Each row is followed by its group and then its class within the group.
[-0.06,+1.07,-0.58,-0.16,-0.47,+0.27,+0.15,+4.50,+1.48,-0.27,-0.56,+0.05,-0.46,-0.24,-0.91,-1.13,-0.93,+0.14,+0.31,+1.32,+0.05,+0.06] : [20] > (75)
[+0.63,+0.08,+0.68,-0.41,+0.71,+0.05,+2.05,+0.70,+0.50,-1.27,+1.26,+0.51,-0.62,-2.02,+0.26,+0.24,+1.26,+0.21,-0.47,-1.03,-0.43,+0.28] : [22] > (66)
[+0.55,-0.16,-0.02,-0.25,+0.77,+0.55,+0.41,+4.13,+1.90,-0.73,+0.71,+0.52,-0.18,+0.10,-0.69,-0.91,+0.21,+0.52,-0.10,+1.73,-0.61,+0.07] : [20] > (71)
[+0.14,+0.40,+0.39,-0.74,+0.46,+1.16,+0.75,+2.42,-0.11,-0.63,+0.57,+1.12,-0.34,-1.24,+0.50,+0.20,-1.10,+0.03,-1.55,-0.73,+1.40,+0.44] : [22] > (66)
[-0.12,+2.73,-0.57,-0.14,+0.44,-0.53,+0.09,+3.58,+0.44,-0.71,+0.46,+0.24,+0.19,-0.53,-1.03,-1.04,-0.39,+0.89,+0.35,+0.38,-0.86,+0.37] : [20] > (71)
[+0.69,-0.41,+0.22,-0.69,+0.87,+1.15,+1.23,+2.99,-0.37,-0.92,+1.31,-0.07,-0.50,-1.29,+0.08,+0.09,+1.09,+0.06,-0.10,-0.07,-0.79,+0.11] : [22] > (66)
[+0.46,-0.80,-0.23,-0.64,+1.62,+0.23,-0.04,-0.09,+0.63,-1.75,-0.13,+0.94,+0.50,-2.11,-0.38,+0.88,-0.71,-0.29,-0.26,-1.23,+0.51,+1.09] : [22] > (74)
[+0.52,+0.26,+0.14,-1.54,+0.12,+0.08,+0.80,+0.66,-0.46,-1.59,-0.54,-0.28,-0.13,-1.20,-0.19,+0.17,+0.84,-0.60,-0.75,-0.26,+2.14,+0.18] : [22] > (66)
[-0.73,+0.25,-0.70,-0.58,+0.77,-0.54,+0.76,+2.83,+1.73,-1.69,+0.62,-0.41,-0.03,-0.34,-0.90,-0.57,+0.51,+0.36,-0.51,+0.64,-0.40,+0.65] : [20] > (75)
[+0.87,+0.50,+0.44,-0.98,+1.35,-0.51,+1.27,+1.60,-0.56,-1.72,+1.86,+0.81,-0.08,-1.00,+0.22,-0.77,+1.01,+0.25,-0.45,-1.14,-0.63,+0.37] : [22] > (66)
[+0.69,-0.03,+0.41,-0.94,+1.71,+0.84,+1.05,+1.49,+0.47,-2.17,-0.03,+3.09,-0.29,-2.24,-0.22,+0.29,+0.80,-0.42,-0.28,-0.89,+2.60,+0.24] : [22] > (74)
[+0.64,+0.43,+0.31,+1.22,+0.49,+0.67,+0.85,+4.59,+1.25,-0.94,+0.87,-0.24,-2.64,-0.10,-0.39,-0.44,-0.07,+0.29,-0.40,+0.56,+0.44,-0.94] : [20] > (71)
[+0.32,+0.42,+0.27,-0.74,+3.12,+0.08,+1.34,+1.79,-2.46,-1.18,+0.95,+0.39,-0.15,-1.37,-0.42,+0.69,+0.10,+0.68,-0.42,-0.42,-1.32,-0.19] : [22] > (66)
[-0.96,-0.61,-0.52,-0.27,+1.04,+0.23,+0.35,+1.11,-1.40,-0.91,+1.11,-4.76,+0.39,-1.95,+0.63,+0.17,-0.28,+0.31,-0.17,-0.90,-0.02,-0.81] : [22] > (66)
[+1.14,-1.31,-0.33,+1.46,+1.74,+0.55,-0.63,+1.51,+0.46,-0.74,+0.86,-0.25,+0.47,-1.11,-1.22,-0.39,-1.55,-0.26,-0.22,-0.13,+1.32,+0.30] : [22] > (74)
[-0.97,+0.50,+0.42,-0.33,+0.64,-0.04,+0.98,+3.56,+1.98,-2.09,+1.90,-0.35,+1.48,+1.67,-1.42,-0.63,-0.24,+0.44,+0.44,-0.29,-0.33,+1.30] : [20] > (75)
[-0.66,+0.48,-0.70,+0.24,-0.10,+0.06,+0.14,+4.99,+1.41,-1.08,+1.41,+0.00,-0.30,-0.54,-1.33,-0.63,+1.31,-1.52,-0.77,+0.62,-0.59,+0.49] : [20] > (71)
[+0.87,+0.62,-0.06,-1.51,-0.29,+1.29,+1.04,+5.55,+1.49,-1.71,+1.63,+0.10,-0.35,-0.61,-0.55,-0.73,+0.32,+0.46,-0.53,+0.29,+0.33,+0.48] : [20] > (71)
[-1.04,-1.13,-0.31,+0.28,+0.38,-0.68,+0.28,+4.24,+2.55,-2.11,+1.18,+0.17,-0.01,-0.09,-1.62,-1.04,-0.48,+0.45,+0.34,+0.54,+0.10,-0.52] : [20] > (75)
[+1.43,+0.31,+0.33,-0.64,+1.07,+0.67,+0.36,-0.58,+0.16,-0.92,+0.84,-0.21,+0.32,-1.54,-1.16,-0.03,+0.73,+0.21,+0.06,-0.25,+0.40,+0.28] : [22] > (74)
[+0.39,+0.42,-0.28,-1.42,+0.15,+0.34,+0.27,+7.42,+1.19,-1.61,+1.93,-0.39,+1.76,-0.35,-1.13,-1.37,+0.21,+1.09,+0.05,+0.29,-0.66,-0.36] : [20] > (71)
[+0.12,+0.66,-0.26,-0.75,+0.41,+1.26,+0.34,+3.01,+0.79,-1.77,+0.63,+0.10,+0.01,-0.13,-1.25,-0.89,-0.23,+2.01,+0.49,-1.27,-1.14,-0.79] : [20] > (75)
[+0.59,-0.74,+0.07,-1.82,+1.24,+0.30,+0.41,+0.70,+0.26,-1.52,+2.71,+0.77,-0.51,-2.34,+0.43,+0.33,+0.28,+0.84,-0.29,-0.84,+0.13,+0.33] : [22] > (74)
[+1.21,-0.71,+0.28,-0.29,+1.76,-0.02,+0.10,-0.42,+0.43,-1.33,+1.83,+0.88,-0.32,-1.56,-0.18,-0.54,+0.28,+0.07,-0.43,-0.94,-0.17,+0.17] : [22] > (74)
[-0.92,+0.50,-0.19,-0.48,+0.44,+0.39,+0.34,+4.91,+1.78,-2.63,+0.91,-0.79,+0.11,+0.25,-0.95,-0.87,-0.27,+0.31,+1.09,+1.01,-0.17,+0.08] : [20] > (71)
[-1.09,+0.48,-1.68,-0.07,-0.07,+0.87,+0.31,+4.96,+2.13,-2.11,+0.71,+0.25,+0.51,-0.52,-1.97,-1.27,-0.68,+1.07,+0.15,-0.43,+0.53,-0.20] : [20] > (75)
[-0.60,-0.09,+0.46,-0.11,+0.74,+0.17,+2.01,+7.42,+2.26,-1.94,+2.00,-0.43,-0.48,+0.13,-1.04,-0.46,+0.38,+0.06,+0.27,+0.96,-0.06,-0.32] : [20] > (71)
[-0.64,+0.15,-1.06,-1.24,+1.37,+0.24,+2.35,+1.11,+1.01,-1.04,+0.04,+0.29,-1.06,-1.85,-0.11,+0.59,+0.63,+0.01,+0.28,-1.87,+0.20,+0.46] : [22] > (74)
[-0.46,+0.10,-0.18,+0.18,+0.32,-0.37,+0.77,+3.31,+1.38,-1.42,+1.09,-0.79,-0.97,-0.50,-1.08,-0.63,-0.57,+0.47,+0.30,+1.27,-1.06,-0.47] : [20] > (71)
[+0.09,+0.69,+0.37,-0.19,+1.16,+0.78,+0.20,+1.10,+0.28,-0.38,+0.20,-0.25,+0.56,-1.35,-0.21,+0.97,+0.24,+0.20,-0.70,+0.58,-0.36,-0.21] : [22] > (66)
[+0.04,+0.17,-0.01,+0.35,+0.75,+0.18,+0.44,+5.13,+0.87,-0.97,+0.80,+0.51,+0.46,-0.41,-1.10,-0.67,+0.39,-0.29,+0.06,-0.18,-0.68,+0.10] : [20] > (71)
[-0.04,+0.80,-0.09,-0.34,+0.64,+0.71,+0.45,+1.44,+1.50,-0.39,+0.61,-0.94,+0.19,-1.90,+0.29,+0.22,+0.81,+0.20,+0.18,-0.11,-0.52,+0.01] : [22] > (66)
[-1.08,+0.41,+0.40,-0.40,+1.90,+0.40,+1.08,+5.30,+2.10,-1.57,+1.99,+0.11,+0.34,-1.24,+0.56,-0.33,+1.32,+0.70,-0.13,+0.92,-0.12,+0.15] : [22] > (66)
